W =
-22.95	-16.51	12.47	2.97	4.07
3.10	12.40	1.68	-8.21	-2.92
0.72	-13.03	-11.94	15.44	11.72
17.77	10.41	-14.97	-6.78	-12.27
-0.30	-24.77	-12.72	5.93	-5.61
1.01	-7.07	-6.91	7.97	0.98
23.32	-11.03	-3.61	20.89	-21.64
-20.34	-7.92	0.09	-26.67	-8.28
18.98	13.90	-8.20	8.17	-9.46
-9.27	0.95	16.85	9.13	-0.89
Rows and columns are counted from 1.
(1, 1) -> -22.95
(7, 5) -> -21.64
(9, 3) -> -8.20
(2, 5) -> -2.92
(7, 1) -> 23.32
(6, 3) -> -6.91
(1, 5) -> 4.07
(8, 2) -> -7.92
(4, 4) -> -6.78
(6, 1) -> 1.01
(2, 2) -> 12.40
(6, 5) -> 0.98
(1, 4) -> 2.97
(3, 5) -> 11.72
(10, 5) -> -0.89
(1, 2) -> -16.51
(9, 2) -> 13.90
(9, 5) -> -9.46
(5, 1) -> -0.30
(3, 3) -> -11.94
(8, 1) -> -20.34
(5, 4) -> 5.93
(8, 5) -> -8.28
(7, 4) -> 20.89
(3, 4) -> 15.44
(2, 3) -> 1.68
(7, 2) -> -11.03
(9, 4) -> 8.17
(1, 3) -> 12.47

a =
51	217	123	198	114	177	86
52	183	201	171	45	184	143
53	168	221	159	35	180	169
74	114	248	117	25	141	207
71	196	133	182	119	167	97
Rows and columns are counted from 1.
(1, 1) => 51
(4, 6) => 141
(3, 5) => 35
(4, 7) => 207
(1, 7) => 86
(3, 2) => 168
(2, 3) => 201
(5, 5) => 119
(3, 7) => 169
(5, 7) => 97
(4, 3) => 248

B =
array([[71, 55, 64, 57, 71, 39, 71, 47],
       [20, 49, 61, 58, 40, 90, 24, 59],
       [19, 72, 72, 35, 40, 89, 32, 63],
       [50, 72, 55, 79, 37, 78, 47, 86],
       [58, 87, 93, 55, 51, 66, 53, 58],
       [93, 77, 79, 73, 76, 36, 85, 31]])
Rows and columns are counted from 1.
(1, 1): 71
(2, 2): 49
(4, 1): 50
(2, 6): 90
(4, 5): 37
(2, 4): 58
(4, 4): 79
(4, 3): 55
(5, 5): 51
(1, 3): 64
(6, 1): 93
(4, 6): 78
(3, 6): 89
(6, 6): 36
(6, 8): 31
(5, 4): 55
(3, 3): 72
(3, 8): 63
(6, 3): 79
(3, 2): 72
(5, 1): 58
(1, 4): 57

m =
[[-85  -5 -56  47 -31  53  -6   4 -20 -27]
 [ -3  -2  -9   2   2  -3  -6   0  -7  -2]
 [ -6   0   4   1  10   5  -7   0   2   6]
 [  9   2   0  -1 -73  32  32   7  19  24]
 [ -9 -24   3  10 -19  -7  28   5  -8  -8]
 [ -9 -12   3 -11 -10 -21  41   8 -19  27]
 [ -4   0   7  -3   4  -2  -4  -1   6   1]
 [ 31 -16  11 -17 -15  -2  13  -4 -20 -17]
 [-30   5  12  -1  29  29  15  10 -19 -58]
 [ 13   2  -1   9   0 -16   6 -16 -18 -35]
 [  0  22   2  34  25  14  13  12 -14   2]
 [ -4   5  -1   6   3  -2   9  -3  -3   7]]
Rows and columns are counted from 1.
row 1 col 1 => -85
row 12 col 9 => -3
row 12 col 10 => 7
row 8 col 5 => -15
row 10 col 10 => -35
row 1 col 4 => 47
row 11 col 1 => 0
row 3 col 6 => 5
row 2 col 10 => -2
row 3 col 1 => -6
row 5 col 5 => -19
row 7 col 10 => 1
row 11 col 4 => 34
row 12 col 7 => 9
row 5 col 3 => 3
row 3 col 10 => 6
row 2 col 1 => -3
row 6 col 5 => -10
row 2 col 7 => -6
row 5 col 10 => -8
row 3 col 3 => 4
row 8 col 4 => -17
row 8 col 10 => -17
row 12 col 8 => -3
row 10 col 1 => 13
row 2 col 9 => -7
row 11 col 10 => 2
row 11 col 8 => 12
row 7 col 9 => 6
row 3 col 9 => 2
row 12 col 4 => 6
row 10 col 7 => 6
row 4 col 7 => 32
row 11 col 6 => 14

data =
[[ -6  41  50  57 -22  13  41  64  24   0  38 -31 -11  20  -7]
 [-83 -49  40  76 -35 -13  -3  36  83  -6  64   2  77   3  66]
 [-51  -9  38  48 -19 -44  14  31  25 -33  58  16  36  87  39]
 [-33  30 -19 -48 -14 -16  62  54  11   2 -21  26 -24   6  77]]
Rows and columns are counted from 1.
(1, 1): -6
(2, 3): 40
(2, 8): 36
(2, 5): -35
(4, 1): -33
(3, 1): -51
(3, 11): 58
(3, 14): 87
(2, 6): -13
(2, 14): 3
(3, 6): -44
(2, 10): -6
(3, 8): 31
(4, 10): 2
(1, 5): -22
(1, 2): 41
(2, 4): 76
(2, 2): -49
(3, 13): 36
(2, 1): -83
(3, 10): -33
(1, 4): 57
(4, 2): 30

arr =
[[-44 -12 -82 -95 -51]
 [-20 -48 -14 -54 -37]
 [-48 -54 -33 -44 -26]
 [ 21   4 -16   3 -80]
 [  3 -49  55  45  18]
 [-57 -62 -78 -72 -67]
 [ 30   7  96  11  50]]
Rows and columns are counted from 1.
(1, 1) => -44
(2, 3) => -14
(2, 1) => -20
(5, 4) => 45
(6, 3) => -78
(5, 2) => -49
(4, 5) => -80
(1, 5) => -51
(4, 1) => 21
(2, 4) => -54
(7, 1) => 30
(3, 4) => -44
(4, 3) => -16
(2, 5) => -37
(7, 4) => 11
(7, 2) => 7

M =
[[ 41 -28  -9  71 -26  88 -72 -17   5  -9  -9 -25 -35]
 [ 41 -28  -9  71 -20  88 -87 -17   5  -9  -9 -25 -35]]
Rows and columns are counted from 1.
(1, 1) => 41
(1, 9) => 5
(2, 12) => -25
(1, 3) => -9
(2, 4) => 71
(1, 13) => -35
(2, 1) => 41
(1, 2) => -28
(2, 11) => -9
(2, 2) => -28
(2, 5) => -20

grid =
[[  17   -8    9   36  -15  -18  -18   11  -25   18]
 [ -19  -20  -14 -112   11   29   77   27   -4   32]
 [  17   -9 -106  -23    2  -64    3   -5  -90   34]
 [  26   14   11   -1   -1   11   21    5   -9    3]
 [ -58  -37  -42   15  -46  -20   32   13  -32   81]
 [  -4   17   37    5    6   -3  -15   29    5  -11]
 [ -47  -80   14 -106  -13   60    3  -58  -14   18]]
Indices start at 1.
(1, 1) = 17
(4, 5) = -1
(6, 2) = 17
(1, 10) = 18
(7, 1) = -47
(7, 10) = 18
(6, 7) = -15
(5, 2) = -37
(7, 8) = -58
(1, 5) = -15
(6, 5) = 6
(5, 9) = -32
(7, 7) = 3
(3, 7) = 3
(3, 10) = 34
(2, 10) = 32
(7, 9) = -14
(3, 1) = 17
(4, 4) = -1
(2, 3) = -14
(4, 2) = 14
(1, 3) = 9
(4, 9) = -9
(3, 2) = -9
(1, 7) = -18
(2, 2) = -20
(7, 2) = -80
(5, 4) = 15
(6, 3) = 37
(3, 4) = -23
(3, 3) = -106
(1, 2) = -8
(3, 5) = 2

X = [[4, 7, 6, 4, 4, 5, 4, 5, 4, 3, 5], [5, 6, 4, 2, 3, 9, 6, 6, 6, 4, 4], [4, 7, 5, 4, 3, 8, 6, 5, 5, 5, 4], [5, 5, 6, 4, 6, 7, 5, 4, 3, 3, 4], [5, 6, 6, 3, 5, 6, 6, 3, 6, 3, 6], [4, 6, 7, 3, 4, 5, 4, 5, 5, 2, 6], [5, 4, 6, 3, 5, 7, 6, 4, 4, 2, 5], [4, 6, 6, 4, 4, 6, 6, 4, 5, 3, 6], [4, 6, 7, 3, 4, 5, 5, 4, 4, 3, 6], [5, 8, 6, 4, 4, 6, 6, 4, 5, 5, 5], [5, 6, 5, 3, 5, 6, 6, 3, 6, 4, 5], [5, 6, 6, 2, 5, 6, 3, 4, 4, 4, 5], [4, 5, 6, 1, 4, 7, 3, 2, 5, 6, 6], [4, 5, 7, 3, 4, 6, 4, 4, 4, 3, 6]]
Rows and columns are counted from 1.
row 1 col 1: 4
row 3 col 10: 5
row 10 col 10: 5
row 5 col 4: 3
row 8 col 6: 6
row 6 col 2: 6
row 6 col 5: 4
row 3 col 2: 7
row 9 col 7: 5
row 6 col 1: 4
row 9 col 1: 4
row 3 col 4: 4
row 8 col 2: 6
row 14 col 4: 3
row 6 col 11: 6
row 13 col 2: 5
row 8 col 10: 3
row 11 col 1: 5
row 9 col 4: 3
row 12 col 1: 5
row 12 col 10: 4
row 12 col 6: 6
row 9 col 6: 5
row 7 col 2: 4
row 5 col 3: 6
row 3 col 6: 8
row 6 col 6: 5
row 2 col 2: 6
row 14 col 11: 6
row 4 col 2: 5
row 6 col 9: 5
row 8 col 8: 4
row 12 col 8: 4
row 8 col 4: 4
row 3 col 1: 4
row 1 col 8: 5
row 3 col 7: 6
